Small tables with named rows and columns. After each table, cells are looked up by row and column.

dor
|  | fimaga | bon | bagak | lemip |
|---|---|---|---|---|
| vab | 3863 | 5984 | 7050 | 8943 |
| tedevov | 5416 | 5513 | 6345 | 8302 |
| sak | 3688 | 6142 | 7321 | 8738 |
| lovem | 3154 | 6169 | 7656 | 8494 |
| lome | 7606 | 4701 | 5915 | 5949 |
| ranin | 5969 | 5312 | 6329 | 7870 |
| bul | 3670 | 9187 | 6687 | 2116 |
| venabad | 3441 | 8896 | 7003 | 2110 |
| lifi | 3543 | 6088 | 7227 | 8824 |

What is the bon of vab in dor?
5984
What is the fimaga of lifi in dor?
3543
What is the fimaga of bul in dor?
3670
What is the bon of tedevov in dor?
5513
What is the fimaga of lovem in dor?
3154
What is the fimaga of lome in dor?
7606

varogi
        takasol    mub   dugil     kek  divipa
pugif    -75747  -6755  -26805   63344  -13744
giforu    61439  -8782   11623  -80145   -1663
gidi      61287  -8780   11580  -79986   -1676
mal      -74184  -6786  -26383   61707  -13631
suvo     -73837  -6773  -26269   61347  -13562
zuv      -75497  -6757  -26737   63083  -13721
nem      -74817  -6738  -26525   62377  -13604
gef       61476  -8785   11631  -80185   -1663
nuf      -75882  -6747  -26838   63488  -13744
panu     -75858  -6745  -26829   63463  -13737
kabo     -75302  -6739  -26665   62884  -13662

divipa of giforu is -1663
dugil of kabo is -26665
divipa of panu is -13737
kek of gidi is -79986
mub of kabo is -6739
mub of gidi is -8780
dugil of nuf is -26838
dugil of pugif is -26805
dugil of gidi is 11580
divipa of gef is -1663
divipa of nem is -13604
takasol of kabo is -75302
divipa of nuf is -13744
kek of pugif is 63344

Table rol
	futo	mugatak	nalis	tefibek	tob	torat
nake	99	209	110	139	10	120
gos	99	209	110	139	10	120
zevudut	124	17	113	85	211	103
bap	124	17	113	85	211	103
fafefe	124	16	113	85	212	103
bor	124	18	113	85	210	103
beg	99	209	110	139	10	120
lufat	99	209	110	139	10	120

What is the nalis of gos in rol?
110
What is the tefibek of lufat in rol?
139
What is the mugatak of bor in rol?
18
What is the mugatak of lufat in rol?
209
What is the nalis of bap in rol?
113
What is the tob of fafefe in rol?
212
Which row has the largest tob? fafefe

sezuzik.csv
,gul,vug,lakezov,kipa,gof
vep,207,143,56,124,102
nal,55,122,206,125,148
lolus,55,121,207,126,148
zubomot,54,122,209,129,152
baza,55,119,205,117,137
sapata,209,141,56,130,106
ligovi,207,143,56,124,101
mutade,54,123,209,128,153
fir,207,140,57,125,106

What is the lakezov of mutade in sezuzik? 209
What is the gul of mutade in sezuzik? 54
What is the gof of fir in sezuzik? 106
What is the lakezov of sapata in sezuzik? 56
What is the lakezov of lolus in sezuzik? 207
What is the vug of nal in sezuzik? 122
What is the kipa of zubomot in sezuzik? 129

dalaze:
cols = mog, kom, buk, rumod, lofi, kebo, kodu, fup, dufazis, tevapef
runato: [42086, 66581, 62146, 60606, 51805, 59969, 65124, 73865, 32132, 49067]
fep: [46148, 47972, 50823, 42981, 44465, 45934, 39958, 45344, 59250, 39999]
nuse: [66336, 25789, 31939, 40550, 53865, 35790, 38061, 19304, 67387, 65807]
zos: [68694, 23666, 31131, 40255, 55310, 33933, 38121, 17359, 69053, 69747]
poteka: [35131, 64705, 62068, 50679, 42299, 56811, 49813, 66737, 44409, 29977]
sim: [45531, 49483, 50142, 44921, 44658, 48536, 42272, 47027, 55191, 39374]
zok: [30154, 62442, 61462, 42492, 34893, 53828, 37274, 60106, 54768, 15365]
loto: [44119, 51033, 52771, 44431, 44049, 48026, 41791, 49219, 56400, 38089]
rekelug: [56781, 37699, 42006, 43219, 50351, 41435, 41254, 34059, 61508, 55165]
kas: [61861, 41796, 42918, 54070, 59050, 46606, 57490, 43581, 46825, 71619]
safop: [30976, 73777, 67676, 56978, 43280, 63349, 58416, 79321, 33700, 28939]

nuse, kodu => 38061
rekelug, buk => 42006
sim, kebo => 48536
kas, buk => 42918
rekelug, rumod => 43219
nuse, kebo => 35790
fep, buk => 50823
loto, kebo => 48026
nuse, mog => 66336
sim, buk => 50142
zok, rumod => 42492
loto, tevapef => 38089
zok, kebo => 53828
kas, tevapef => 71619
loto, lofi => 44049
rekelug, kebo => 41435
zos, lofi => 55310
rekelug, lofi => 50351
kas, kom => 41796
fep, kodu => 39958

